[[ 35.2  -5.9  -1.7  17.3  12.0]
 [-14.9  12.3   3.2 -38.9  46.1]
 [ 34.6  -5.6  -1.7  12.1  21.0]]
->
[[ 34.6  -5.6  -1.7  12.1  21.0]
 [ 35.2  -5.9  -1.7  17.3  12.0]
 [-14.9  12.3   3.2 -38.9  46.1]]

[[-13.7  -0.5  14.4 -13.0  17.1  -3.0  -4.3   7.5  17.3 -13.5   7.5  20.4
   10.5]
 [  3.7   9.9 -25.2   4.3 -27.5   6.9   6.9   8.7 -27.9   3.6   7.8 -30.7
    4.0]
 [-14.4 -13.8  38.6 -14.0  44.7  -3.0  -4.7   8.4  45.2 -14.0  10.2  52.3
   19.5]]
->
[[-14.4 -13.8  38.6 -14.0  44.7  -3.0  -4.7   8.4  45.2 -14.0  10.2  52.3
   19.5]
 [-13.7  -0.5  14.4 -13.0  17.1  -3.0  -4.3   7.5  17.3 -13.5   7.5  20.4
   10.5]
 [  3.7   9.9 -25.2   4.3 -27.5   6.9   6.9   8.7 -27.9   3.6   7.8 -30.7
    4.0]]

[[-37.5  36.6 -33.5 -28.6]
 [ -2.6  43.9 -48.9 -23.8]
 [ 12.4  -9.8   8.1 -52.2]
 [ 26.8 -30.3  26.6 -50.2]
 [ 13.2 -11.2   9.3 -53.3]
 [ 26.0 -35.5  32.2 -43.1]
 [-23.1  42.4 -43.2 -25.6]
 [-45.8  36.8 -32.6 -21.3]
 [ 33.7 -21.2  16.4  46.1]
 [ 26.9 -37.4  34.2 -42.4]]
->
[[ 26.9 -37.4  34.2 -42.4]
 [-37.5  36.6 -33.5 -28.6]
 [ -2.6  43.9 -48.9 -23.8]
 [ 12.4  -9.8   8.1 -52.2]
 [ 26.8 -30.3  26.6 -50.2]
 [ 13.2 -11.2   9.3 -53.3]
 [ 26.0 -35.5  32.2 -43.1]
 [-23.1  42.4 -43.2 -25.6]
 [-45.8  36.8 -32.6 -21.3]
 [ 33.7 -21.2  16.4  46.1]]

[[ -1.8  -3.8  -2.0  -2.4   4.3]
 [-24.7  35.8 -11.8   7.8  11.4]
 [  0.2   1.4   1.0   0.6  -0.3]
 [-27.6  -4.4  12.8 -31.7  26.3]
 [-25.7  -5.0  11.8 -29.7  25.5]
 [  0.2   1.1   0.6   0.7  -0.2]
 [ -3.4  -4.6  -1.8  -3.7   6.5]
 [-21.4  32.3  -9.1   7.9  10.9]
 [ -6.8  -5.9  -0.3  -7.6  12.1]
 [-46.1  56.6 -27.8   4.4  12.9]]
->
[[-46.1  56.6 -27.8   4.4  12.9]
 [ -1.8  -3.8  -2.0  -2.4   4.3]
 [-24.7  35.8 -11.8   7.8  11.4]
 [  0.2   1.4   1.0   0.6  -0.3]
 [-27.6  -4.4  12.8 -31.7  26.3]
 [-25.7  -5.0  11.8 -29.7  25.5]
 [  0.2   1.1   0.6   0.7  -0.2]
 [ -3.4  -4.6  -1.8  -3.7   6.5]
 [-21.4  32.3  -9.1   7.9  10.9]
 [ -6.8  -5.9  -0.3  -7.6  12.1]]

[[ 33.5  -4.4 -24.7 -29.1]
 [-44.8   1.1  32.0  22.8]
 [ 58.2 -16.2  -4.7 -35.2]]
->
[[ 58.2 -16.2  -4.7 -35.2]
 [ 33.5  -4.4 -24.7 -29.1]
 [-44.8   1.1  32.0  22.8]]

[[ 25.9   2.4  23.3   1.5   2.1 -16.0 -10.8   6.3  -7.2   9.7  20.7   1.4
  -17.2 -24.2 -14.9]
 [-19.6  17.1 -13.4  14.7  10.9 -15.5  37.0 -27.1   3.6  13.5  -1.8   8.9
   21.7  -4.1 -19.2]
 [ 11.0 -28.7  14.2  19.1 -24.3 -15.7   6.2  14.9  22.0 -10.1  17.9  25.9
   -7.9  29.2 -19.2]
 [-18.6   3.2 -12.3  27.1 -12.8 -28.2  50.4  18.8 -24.8 -17.6 -10.7  37.8
   14.9 -10.5  -7.4]]
->
[[-18.6   3.2 -12.3  27.1 -12.8 -28.2  50.4  18.8 -24.8 -17.6 -10.7  37.8
   14.9 -10.5  -7.4]
 [ 25.9   2.4  23.3   1.5   2.1 -16.0 -10.8   6.3  -7.2   9.7  20.7   1.4
  -17.2 -24.2 -14.9]
 [-19.6  17.1 -13.4  14.7  10.9 -15.5  37.0 -27.1   3.6  13.5  -1.8   8.9
   21.7  -4.1 -19.2]
 [ 11.0 -28.7  14.2  19.1 -24.3 -15.7   6.2  14.9  22.0 -10.1  17.9  25.9
   -7.9  29.2 -19.2]]

[[ 11.6   9.2   9.4 -11.1   8.4   4.5   9.6  36.9]
 [-10.5  -8.5  -8.6   7.7  -9.8  -5.7  -9.2 -35.3]
 [-17.7  -7.3  -9.8 -48.5 -18.4 -12.7 -19.6   3.0]]
->
[[-17.7  -7.3  -9.8 -48.5 -18.4 -12.7 -19.6   3.0]
 [ 11.6   9.2   9.4 -11.1   8.4   4.5   9.6  36.9]
 [-10.5  -8.5  -8.6   7.7  -9.8  -5.7  -9.2 -35.3]]
